Here is a tiny trained network, its code and every weight. The questions are about switching its units off for an input and a class, where a switched-off unit gives its printed mean instead of its output.

import numpy as np


def w(rows, s, z=0):
    codes = np.array(rows[::2]) - 128.0
    scale = np.full(codes.shape[1], s)
    scale[-1] = z or s
    return codes * scale


def f(y):
    return y / 2 * (1 + np.tanh(0.7978845608 * (y + 0.044715 * y**3)))


def log_softmax(a):
    a = a - a.max(-1, keepdims=True)
    return a - np.log(np.exp(a).sum(-1, keepdims=True))


def net(x, mask):
    res = np.array(x, float).reshape(1, 3) / 4 @ E
    y = f(res @ A[0][:, :-1].T + A[0][:, -1])
    res = res + np.where(mask, y, B[0][:, -1]) @ B[0][:, :-1]
    return log_softmax(res[-1] @ U[:, :-1].T + U[:, -1])


A, B = {}, {}
E = w([
[126,173,209,100,61,88,249,105,202,137,166,156],'x0',
[138,102,55,143,48,140,131,239,190,161,131,165],'x1',
[129,106,121,126,206,106,221,201,67,52,147,125],'x2',
],0.013)
A[0] = w([
[136,121,104,141,126,139,44,112,112,141,110,121,211],'n0',
[93,99,142,158,125,153,108,142,129,101,173,159,108],'n1',
[130,114,83,130,219,131,116,206,63,97,122,120,116],'n2',
[124,122,99,133,73,132,126,193,158,135,140,139,132],'n3',
[123,133,130,123,90,123,118,117,151,132,126,129,97],'n4',
[129,137,135,112,133,129,156,144,134,111,118,122,80],'n5',
[112,129,111,138,107,139,134,160,152,126,120,127,149],'n6',
[133,120,147,121,132,130,219,150,117,106,129,121,35],'n7',
[124,125,146,125,140,130,128,135,113,118,130,138,166],'n8',
[127,130,167,126,111,119,129,47,150,129,123,130,161],'n9',
[126,121,137,126,143,128,101,116,122,99,136,143,114],'n10',
[133,131,144,125,81,134,141,85,164,149,126,121,122],'n11',
[128,129,105,117,138,130,26,127,118,133,128,124,190],'n12',
[125,129,136,134,154,132,139,69,118,126,127,125,254],'n13',
[129,121,98,136,84,126,118,252,148,145,129,131,136],'n14',
[137,124,102,127,115,135,122,177,139,126,109,119,93],'n15',
[136,128,79,126,129,132,121,205,119,122,121,127,84],'n16',
[130,131,148,135,98,131,140,153,129,142,103,125,95],'n17',
[131,134,137,130,160,122,213,160,117,114,134,135,44],'n18',
],0.022,0.009)
B[0] = w([
[58,139,57,150,184,123,112,151,140,141,126,127,228],'n0',
[99,127,117,137,91,140,128,112,106,92,106,154,136],'n1',
[231,132,240,104,117,119,162,104,81,122,112,123,255],'n2',
[208,120,85,110,85,122,46,153,115,118,98,101,205],'n3',
[177,109,130,109,112,122,107,118,140,120,103,136,162],'n4',
[108,116,100,151,124,143,95,115,111,140,130,129,151],'n5',
[163,109,100,118,110,151,111,97,149,135,122,133,166],'n6',
[47,107,59,123,157,140,103,123,155,114,129,122,203],'n7',
[131,126,120,136,140,137,116,119,114,134,117,120,154],'n8',
[65,114,211,141,69,133,150,129,142,135,180,156,214],'n9',
[139,140,131,115,151,135,103,146,123,114,130,128,152],'n10',
[171,152,189,117,62,130,96,129,137,118,131,132,194],'n11',
[65,106,48,133,174,133,133,128,138,118,141,119,226],'n12',
[68,135,188,132,167,116,126,116,108,127,128,120,210],'n13',
[105,140,88,142,5,140,209,150,151,136,141,163,227],'n14',
[97,129,116,117,83,132,189,116,136,118,154,138,165],'n15',
[79,137,140,144,53,120,219,119,130,131,130,117,185],'n16',
[173,116,126,131,120,131,99,126,129,149,122,115,148],'n17',
[72,144,57,152,184,120,114,152,132,151,136,127,205],'n18',
],0.025,0.028)
U = w([
[42,106,101,158,246,101,94,115,110,140,159,100,217],'0',
[112,145,188,135,83,107,178,104,115,136,163,168,156],'1',
[96,95,6,154,145,139,137,179,156,153,131,132,182],'2',
[217,121,132,96,99,125,89,138,168,132,129,157,1],'3',
[153,143,196,107,212,78,145,74,53,108,111,94,90],'4',
],0.011,0.0028)

Each question gives the input, the list of numbers given to net, and the class t.
The units are the neurons (one row each of A and B). Each row of codes is followed by its name. A weight is (code - 128) times the scale printed after its matrix; where a second scale follows, it is the last column's (A, B and U).
mask holds one flag per neuron, in row order. A switched-off neuron (its flag False) gives its mean, the last column of its row in B, instead of its output. The means were averaged over made-up inputs and are rounded, as every weight is.
A unit's drop is (log p(t) with every unit on - log p(t) with that unit switched off) / (log p(t) with every unit on - log p(t) with every unit switched off).
The circuit of an input: a set's keep is (log p(t) with only the set's units on - log p(t) with every unit switched off) / (log p(t) with every unit on - log p(t) with every unit switched off). Starting from the 12 units with the biggest drops (on a tie, the unit counted first), units are removed one at a time, each time the one whose removal leaves the highest keep (on an exact tie, the one counted first), for as long as the keep stays at least 0.8.
circuit, biggest first: the units of the circuit, biggest drop first
k most important neurons: the k neurons with the biggest drops, biggest first
drop when u is switched off: that unit's drop, to one decimal
input [5,5,2], class 2: most important neuron -> (n2)
input [-3,0,1], class 4: circuit, biggest first -> (n14 n2)
input [0,-3,2], class 4: 2 most important neurons -> (n14 n0)
input [0,1,2], class 1: 2 most important neurons -> (n0 n12)
input [-2,6,1], class 1: 2 most important neurons -> (n16 n18)
input [0,-1,6], class 4: 2 most important neurons -> (n2 n0)
input [0,1,4], class 1: 2 most important neurons -> (n0 n12)
input [4,7,0], class 3: 3 most important neurons -> (n3 n0 n12)
input [-7,1,1], class 1: 4 most important neurons -> (n2 n16 n18 n7)
input [-1,5,1], class 1: 3 most important neurons -> (n16 n14 n18)
input [-8,3,2], class 1: drop when n2 is switched off -> 4.4
input [-6,2,5], class 1: drop when n2 is switched off -> 0.4
input [1,6,-1], class 3: drop when n3 is switched off -> 0.9
input [-6,-6,2], class 4: circuit, biggest first -> (n2)
input [-6,1,4], class 1: drop when n16 is switched off -> 0.7
